Below are the code and all the weights of a small trained network. Each question names an input and a class and asks about switching units off, where a switched-off unit gives its printed mean instead of its output.

import numpy as np


def w(rows, s, z=0):
    codes = np.array(rows[::2]) - 128.0
    scale = np.full(codes.shape[1], s)
    scale[-1] = z or s
    return codes * scale


def norm(h):
    return h / np.sqrt((h * h).mean(-1, keepdims=True) + 1e-5)


def f(y):
    return y / 2 * (1 + np.tanh(0.7978845608 * (y + 0.044715 * y**3)))


def log_softmax(a):
    a = a - a.max(-1, keepdims=True)
    return a - np.log(np.exp(a).sum(-1, keepdims=True))


def net(x, mask):
    res = np.array(x, float).reshape(1, 5) / 4 @ E
    u = 0
    for l in range(3):
        y = f(norm(res) @ A[l][:, :-1].T + A[l][:, -1])
        res = res + np.where(mask[u : u + 11], y, B[l][:, -1]) @ B[l][:, :-1]
        u += 11
    return log_softmax(norm(res)[-1] @ U[:, :-1].T + U[:, -1])


A, B = {}, {}
E = w([
[110,193,175,116,104,90],'x0',
[25,2,98,55,79,70],'x1',
[77,180,71,177,199,16],'x2',
[138,105,165,157,184,158],'x3',
[254,97,177,82,181,40],'x4',
],0.0062)
A[0] = w([
[52,93,126,2,168,137,213],'0.n0',
[166,187,143,109,177,65,161],'0.n1',
[110,149,74,36,150,108,131],'0.n2',
[169,42,158,149,106,67,3],'0.n3',
[150,114,88,203,186,50,251],'0.n4',
[114,131,70,75,183,163,232],'0.n5',
[123,129,160,144,91,200,113],'0.n6',
[75,220,105,147,133,142,99],'0.n7',
[187,81,136,189,137,114,136],'0.n8',
[225,96,179,71,74,157,66],'0.n9',
[149,82,140,113,120,106,100],'0.n10',
],0.0088,0.0026)
B[0] = w([
[124,80,181,176,134,50,247],'0.n0',
[165,108,106,135,101,95,217],'0.n1',
[136,122,160,139,159,128,154],'0.n2',
[105,107,140,91,92,132,165],'0.n3',
[141,132,133,163,92,32,254],'0.n4',
[133,254,158,141,117,105,185],'0.n5',
[132,152,138,133,44,141,203],'0.n6',
[153,103,80,172,163,172,226],'0.n7',
[123,204,132,102,73,97,167],'0.n8',
[89,176,103,93,196,181,238],'0.n9',
[130,78,97,92,134,122,150],'0.n10',
],0.0081,0.0041)
A[1] = w([
[81,14,126,114,80,142,75],'1.n0',
[171,214,110,127,212,101,131],'1.n1',
[149,182,162,136,254,148,123],'1.n2',
[174,109,88,90,25,125,255],'1.n3',
[116,25,153,68,114,168,83],'1.n4',
[89,181,47,131,214,216,20],'1.n5',
[71,142,104,166,191,139,112],'1.n6',
[233,98,155,49,175,108,254],'1.n7',
[212,117,192,29,63,116,76],'1.n8',
[90,64,149,209,45,128,50],'1.n9',
[145,219,118,70,116,161,141],'1.n10',
],0.0089,0.003)
B[1] = w([
[137,204,189,121,130,142,219],'1.n0',
[167,143,62,136,65,101,239],'1.n1',
[113,161,73,87,66,119,191],'1.n2',
[163,132,181,171,156,129,211],'1.n3',
[76,251,167,116,150,103,198],'1.n4',
[139,118,110,130,52,85,214],'1.n5',
[122,125,45,159,151,115,163],'1.n6',
[142,130,58,3,143,144,254],'1.n7',
[58,124,99,123,184,186,203],'1.n8',
[131,222,155,108,172,175,204],'1.n9',
[210,119,119,94,102,195,220],'1.n10',
],0.0076,0.0044)
A[2] = w([
[27,116,91,118,168,179,92],'2.n0',
[99,161,134,157,121,70,104],'2.n1',
[111,162,165,140,122,231,252],'2.n2',
[98,158,132,249,128,104,36],'2.n3',
[99,183,180,35,146,170,197],'2.n4',
[202,129,127,117,93,205,65],'2.n5',
[49,134,96,118,170,88,57],'2.n6',
[75,176,167,152,73,184,247],'2.n7',
[156,136,70,109,145,137,190],'2.n8',
[128,128,188,129,141,114,60],'2.n9',
[170,173,132,129,60,172,97],'2.n10',
],0.012,0.0025)
B[2] = w([
[125,136,160,80,203,61,155],'2.n0',
[149,61,147,116,158,201,185],'2.n1',
[177,77,151,108,61,42,253],'2.n2',
[59,157,119,80,132,242,210],'2.n3',
[53,219,67,165,127,129,255],'2.n4',
[113,21,169,80,156,194,218],'2.n5',
[126,3,151,106,217,226,168],'2.n6',
[215,103,158,223,139,78,246],'2.n7',
[119,146,163,198,55,183,189],'2.n8',
[217,178,70,130,49,129,141],'2.n9',
[60,84,142,112,177,118,232],'2.n10',
],0.0079,0.0074)
U = w([
[192,11,209,170,64,186,63],'0',
[111,222,239,215,110,76,181],'1',
[113,191,33,246,98,214,117],'2',
[50,53,165,161,249,196,214],'3',
[172,173,84,19,73,233,114],'4',
[21,225,128,35,215,92,10],'5',
[247,186,61,148,104,53,159],'6',
[130,19,143,81,175,16,149],'7',
],0.019,0.0013)

Each question gives the input, the list of numbers given to net, and the class t.
The units are the neurons (one row each of A and B). Each row of codes is followed by its name. A weight is (code - 128) times the scale printed after its matrix; where a second scale follows, it is the last column's (A, B and U).
mask holds one flag per neuron, layer by layer. A switched-off neuron (its flag False) gives its mean, the last column of its row in B, instead of its output. The means were averaged over made-up inputs and are rounded, as every weight is.
A unit's drop is (log p(t) with every unit on - log p(t) with that unit switched off) / (log p(t) with every unit on - log p(t) with every unit switched off).
The circuit of an input: a set's keep is (log p(t) with only the set's units on - log p(t) with every unit switched off) / (log p(t) with every unit on - log p(t) with every unit switched off). Starting from the 12 units with the biggest drops (on a tie, the unit counted first), units are removed one at a time, each time the one whose removal leaves the highest keep (on an exact tie, the one counted first), for as long as the keep stays at least 0.8.
units of the circuit, in order: the units of the circuit, biggest drop first
top k neurons: the k neurons with the biggest drops, biggest first
k most important neurons of layer l: the k neurons of layer l with the biggest drops, biggest first
drop when u is switched off: that unit's drop, to one decimal
input [2,-8,8,3,-1], class 2: units of the circuit, in order : 2.n3, 0.n7
input [0,-7,0,-6,5], class 4: most important neuron of layer 2 : 2.n7
input [-5,3,1,-3,-3], class 3: top 2 neurons : 0.n6, 0.n5
input [6,-1,-4,-8,7], class 4: top 2 neurons : 1.n10, 0.n9
input [1,-1,-6,2,4], class 4: top 2 neurons : 0.n9, 1.n10
input [0,2,8,0,1], class 7: top 4 neurons : 0.n4, 1.n8, 2.n4, 0.n1
input [6,4,4,-8,1], class 7: 3 most important neurons of layer 2 : 2.n4, 2.n8, 2.n5
input [-1,0,5,8,2], class 6: top 2 neurons : 2.n5, 2.n10
input [4,8,-1,-1,-7], class 1: top 2 neurons : 1.n0, 2.n7
input [-5,0,4,4,4], class 6: top 2 neurons : 2.n5, 2.n10
input [5,0,-7,-2,7], class 4: 2 most important neurons of layer 0 : 0.n9, 0.n0
input [-2,1,8,-7,0], class 3: 4 most important neurons of layer 1 : 1.n10, 1.n5, 1.n7, 1.n2
input [0,5,0,8,8], class 5: top 2 neurons : 1.n7, 0.n3
input [0,1,0,3,-4], class 1: top 2 neurons : 0.n9, 1.n9
input [1,-6,-3,-7,0], class 0: top neuron : 2.n5
input [1,-1,-8,3,-8], class 0: 2 most important neurons of layer 2 : 2.n5, 2.n2
input [7,2,-5,7,0], class 1: top 2 neurons : 0.n6, 2.n7
input [8,-5,0,3,-3], class 0: drop when 0.n9 is switched off : 0.1
input [-7,-7,-6,0,-1], class 0: drop when 2.n5 is switched off : 0.1
input [6,5,8,-4,-6], class 3: top neuron : 2.n6
input [8,0,5,5,2], class 6: drop when 2.n10 is switched off : 0.4
input [-4,0,-6,-3,-2], class 0: drop when 2.n5 is switched off : 0.5
